Below is a small trained network, with its code and all its weights. Each question gives an input and a target symbol and asks what happens when units are switched off, that is, made to give their printed mean instead of their output.

import numpy as np


def w(rows, s, z=0):
    codes = np.array(rows[::2]) - 128.0
    scale = np.full(codes.shape[1], s)
    scale[-1] = z or s
    return codes * scale


def norm(h):
    return h / np.sqrt((h * h).mean(-1, keepdims=True) + 1e-5)


def f(y):
    return y / 2 * (1 + np.tanh(0.7978845608 * (y + 0.044715 * y**3)))


def softmax(a):
    e = np.exp(a - a.max(-1, keepdims=True))
    return e / e.sum(-1, keepdims=True)


def log_softmax(a):
    a = a - a.max(-1, keepdims=True)
    return a - np.log(np.exp(a).sum(-1, keepdims=True))


def net(x, mask):
    ids = ['αγδεζηθλπστφψ'.index(c) for c in x.split()]
    T = len(ids)
    res = E[ids] + P[:T]
    u = 0
    for l in range(2):
        q, k, v = (norm(res) @ M[l].T for M in (Q, K, V))
        z = softmax(np.where(np.tri(T) > 0, q @ k.T / 3**0.5, -1e9)) @ v
        res = res + np.where(mask[u], z, O[l][:, -1]) @ O[l][:, :-1]
        u += 1
        y = f(norm(res) @ A[l][:, :-1].T + A[l][:, -1])
        res = res + np.where(mask[u : u + 8], y, B[l][:, -1]) @ B[l][:, :-1]
        u += 8
    return log_softmax(norm(res)[-1] @ U[:, :-1].T + U[:, -1])


Q, K, V, O, A, B = {}, {}, {}, {}, {}, {}
E = w([
[175,176,156,16,74,112,89,153,132,144,72],'α',
[127,151,154,179,91,135,147,139,124,137,144],'γ',
[138,117,101,140,144,121,151,169,77,92,155],'δ',
[155,121,121,138,141,176,128,181,80,109,150],'ε',
[34,96,146,7,124,142,92,94,110,141,117],'ζ',
[143,118,125,153,110,188,130,154,121,132,142],'η',
[146,125,113,158,114,128,147,168,116,108,157],'θ',
[105,114,220,55,138,112,80,92,131,161,128],'λ',
[116,114,117,158,122,66,177,143,98,105,158],'π',
[52,187,69,99,43,62,117,104,172,122,126],'σ',
[148,155,164,161,123,115,145,174,82,120,155],'τ',
[80,218,186,70,102,172,79,148,38,115,53],'φ',
[121,130,76,142,120,149,149,158,98,87,149],'ψ',
],0.0013)
P = w([
[73,174,80,113,188,132,71,178,182,188,145],'0',
[96,61,146,163,98,106,12,107,110,161,154],'1',
[130,116,158,118,59,149,48,125,135,74,212],'2',
[160,146,162,91,188,163,192,26,207,133,71],'3',
[112,123,88,161,182,106,86,139,156,253,23],'4',
[120,144,139,139,98,111,74,160,176,130,127],'5',
[175,101,186,79,102,147,156,44,184,81,130],'6',
],0.00078)
Q[0] = w([
[122,128,83,99,183,111,146,67,123,223,2],'0.h1',
[58,177,63,183,162,50,3,239,110,250,59],'0.h1',
[73,123,94,171,3,85,25,228,96,112,200],'0.h1',
],0.0047)
K[0] = w([
[124,123,131,123,48,116,10,173,80,81,204],'0.h1',
[155,184,180,67,97,170,144,125,175,2,255],'0.h1',
[124,224,131,63,184,170,219,134,235,97,134],'0.h1',
],0.0039)
V[0] = w([
[63,165,82,121,53,153,132,93,198,135,118],'0.h1',
[157,128,138,110,124,251,84,145,98,134,101],'0.h1',
[110,90,40,108,148,144,159,129,108,76,117],'0.h1',
],0.0022)
O[0] = w([
[173,76,221,131,253,125,136,143,105,74,54,169],'0.h1',
[103,193,141,100,218,86,95,111,213,99,222,184],'0.h1',
[215,147,106,141,175,125,63,29,86,151,113,254],'0.h1',
],0.0019,0.00078)
A[0] = w([
[157,170,193,138,112,190,82,176,173,170,137,142],'0.n1',
[109,146,217,137,46,18,147,75,175,84,44,109],'0.n2',
[99,206,174,62,250,73,61,95,200,98,204,21],'0.n3',
[132,154,139,96,142,235,113,138,153,120,91,164],'0.n4',
[113,167,48,161,82,92,118,87,103,205,197,71],'0.n5',
[77,106,134,200,138,106,56,177,101,179,156,3],'0.n6',
[77,202,83,90,93,112,84,85,164,134,189,98],'0.n7',
[126,82,126,171,135,122,44,196,106,144,181,6],'0.n8',
],0.0018,0.00054)
B[0] = w([
[90,71,50,111,152,57,194,96,93,102,115,148],'0.n1',
[159,100,42,82,171,205,100,135,132,72,116,125],'0.n2',
[93,87,76,182,35,136,79,142,132,153,107,255],'0.n3',
[144,100,158,153,127,6,157,115,105,124,144,151],'0.n4',
[179,142,161,92,137,210,142,155,90,160,125,185],'0.n5',
[138,144,99,83,146,183,196,98,172,86,128,147],'0.n6',
[165,95,199,111,170,140,138,133,97,134,95,210],'0.n7',
[131,148,109,91,127,157,211,62,190,116,103,168],'0.n8',
],0.0019,0.00086)
Q[1] = w([
[170,17,240,104,49,135,79,18,66,61,215],'1.h1',
[141,116,132,123,19,174,149,177,110,56,233],'1.h1',
[210,200,88,109,128,235,96,85,61,253,102],'1.h1',
],0.0042)
K[1] = w([
[78,136,37,144,232,120,119,191,132,254,71],'1.h1',
[161,167,168,167,201,109,196,148,183,193,75],'1.h1',
[150,140,71,163,159,126,118,213,79,57,228],'1.h1',
],0.0047)
V[1] = w([
[228,116,114,169,102,113,147,176,205,126,124],'1.h1',
[98,22,173,201,136,198,157,82,162,174,160],'1.h1',
[117,254,164,239,128,153,148,155,109,87,123],'1.h1',
],0.0015)
O[1] = w([
[69,169,140,236,179,175,151,141,117,103,166,85],'1.h1',
[126,47,5,131,136,148,66,237,135,85,164,2],'1.h1',
[53,94,132,122,144,51,158,140,33,127,162,200],'1.h1',
],0.002,0.00061)
A[1] = w([
[85,174,70,111,95,142,92,132,149,151,209,141],'1.n1',
[156,145,111,188,182,76,53,20,97,171,149,5],'1.n2',
[113,145,99,127,137,114,117,166,120,180,85,165],'1.n3',
[103,167,135,185,130,136,181,155,89,114,191,174],'1.n4',
[194,193,147,69,101,186,136,74,89,201,125,25],'1.n5',
[106,135,177,5,71,26,36,130,147,161,80,122],'1.n6',
[58,137,173,123,143,76,134,132,205,106,125,121],'1.n7',
[95,116,139,67,89,163,153,159,173,185,157,125],'1.n8',
],0.003,0.0016)
B[1] = w([
[175,107,242,119,171,73,118,100,127,209,62,168],'1.n1',
[163,196,70,133,113,76,96,125,47,16,172,254],'1.n2',
[164,67,189,100,32,171,94,61,116,5,193,155],'1.n3',
[100,118,31,109,160,134,110,67,166,166,88,190],'1.n4',
[124,69,106,83,175,199,86,219,110,138,176,177],'1.n5',
[28,69,55,51,127,193,75,39,111,121,27,222],'1.n6',
[115,121,131,114,115,242,77,133,12,89,198,132],'1.n7',
[119,188,152,97,88,28,94,142,48,50,146,143],'1.n8',
],0.0017,0.002)
U = w([
[169,57,56,215,3,166,199,166,66,174,78,1],'α',
[38,82,111,55,104,172,39,55,57,123,72,231],'γ',
[190,75,237,178,211,108,200,145,88,92,25,186],'δ',
[94,53,161,230,169,89,28,159,207,156,188,113],'ε',
[103,236,217,168,116,246,165,73,186,94,191,154],'ζ',
[201,205,55,196,142,59,77,84,58,48,187,175],'η',
[209,110,107,72,186,215,107,206,69,215,211,196],'θ',
[174,83,65,83,99,169,87,92,240,88,64,193],'λ',
[172,157,182,66,26,99,147,228,198,43,147,38],'π',
[18,54,78,160,175,147,195,229,135,32,193,53],'σ',
[177,157,237,110,183,39,68,81,161,213,138,15],'τ',
[98,144,24,191,225,132,205,46,195,213,122,36],'φ',
[47,206,144,70,57,25,225,135,80,207,169,123],'ψ',
],0.0051,0.0012)

Each question gives the input, a string of symbols that net reads in full, and the target symbol t.
The units are the heads (3 rows each of Q, K, V and O) and the neurons (one row each of A and B). Each row of codes is followed by its name. A weight is (code - 128) times the scale printed after its matrix; where a second scale follows, it is the last column's (O, A, B and U).
mask holds one flag per unit, layer by layer, with each layer's heads first. A switched-off unit (its flag False) gives its mean, the last column of its rows in O or B, instead of its output. The means were averaged over made-up inputs and are rounded, as every weight is.
A unit's drop is (log p(t) with every unit on - log p(t) with that unit switched off) / (log p(t) with every unit on - log p(t) with every unit switched off).
The circuit of an input: a set's keep is (log p(t) with only the set's units on - log p(t) with every unit switched off) / (log p(t) with every unit on - log p(t) with every unit switched off). Starting from the 12 units with the biggest drops (on a tie, the unit counted first), units are removed one at a time, each time the one whose removal leaves the highest keep (on an exact tie, the one counted first), for as long as the keep stays at least 0.8.
units of the circuit, in order: the units of the circuit, biggest drop first
most important unit: the unit with the biggest drop
top k neurons: the k neurons with the biggest drops, biggest first
k most important neurons of layer l: the k neurons of layer l with the biggest drops, biggest first
drop when u is switched off: that unit's drop, to one decimal
input σ τ λ δ τ, target π: most important unit	1.h1
input π ψ δ α θ, target θ: units of the circuit, in order	[0.h1, 0.n5, 1.n5]
input ψ γ δ δ ψ, target θ: units of the circuit, in order	[0.h1, 0.n5, 1.n5, 1.n6]
input ψ ψ π λ ψ, target α: units of the circuit, in order	[0.h1, 1.n6]
input ψ τ λ φ ψ γ, target γ: units of the circuit, in order	[1.h1, 0.n1, 1.n6]
input δ ψ ψ ψ τ, target η: units of the circuit, in order	[0.h1, 1.n2]
input γ ψ τ π δ ψ η, target θ: 2 most important neurons of layer 0	[0.n3, 0.n5]
input τ η π φ δ ψ, target γ: units of the circuit, in order	[0.h1, 1.h1, 1.n6, 1.n1]
input π φ π, target α: top 2 neurons	[1.n2, 1.n6]
input σ θ θ δ ψ, target φ: 2 most important neurons of layer 1	[1.n2, 1.n4]
input γ δ η, target σ: units of the circuit, in order	[0.h1, 1.h1]
input δ δ τ δ, target θ: units of the circuit, in order	[0.h1, 1.n5, 0.n5]
input δ α α ε δ γ δ, target θ: top 2 neurons	[1.n5, 0.n5]
input σ α α ψ τ, target ζ: top neuron	[1.n7]
input ψ π φ ψ δ, target γ: top 2 neurons	[1.n6, 1.n7]
input π ψ ψ δ δ ε, target θ: top 2 neurons	[1.n5, 0.n5]
input δ ψ ψ, target θ: top 3 neurons	[1.n5, 0.n5, 1.n6]
input δ ψ φ α ψ ψ, target ζ: top 3 neurons	[1.n7, 1.n2, 1.n6]
input σ ζ δ ψ δ ψ π, target θ: top 2 neurons	[1.n5, 0.n5]
input ψ σ θ ψ, target δ: units of the circuit, in order	[0.h1]
input σ δ η, target δ: drop when 0.h1 is switched off	0.8
input ψ α ψ λ γ δ, target π: drop when 1.n6 is switched off	0.2
input δ γ π δ π, target α: drop when 0.h1 is switched off	1.1
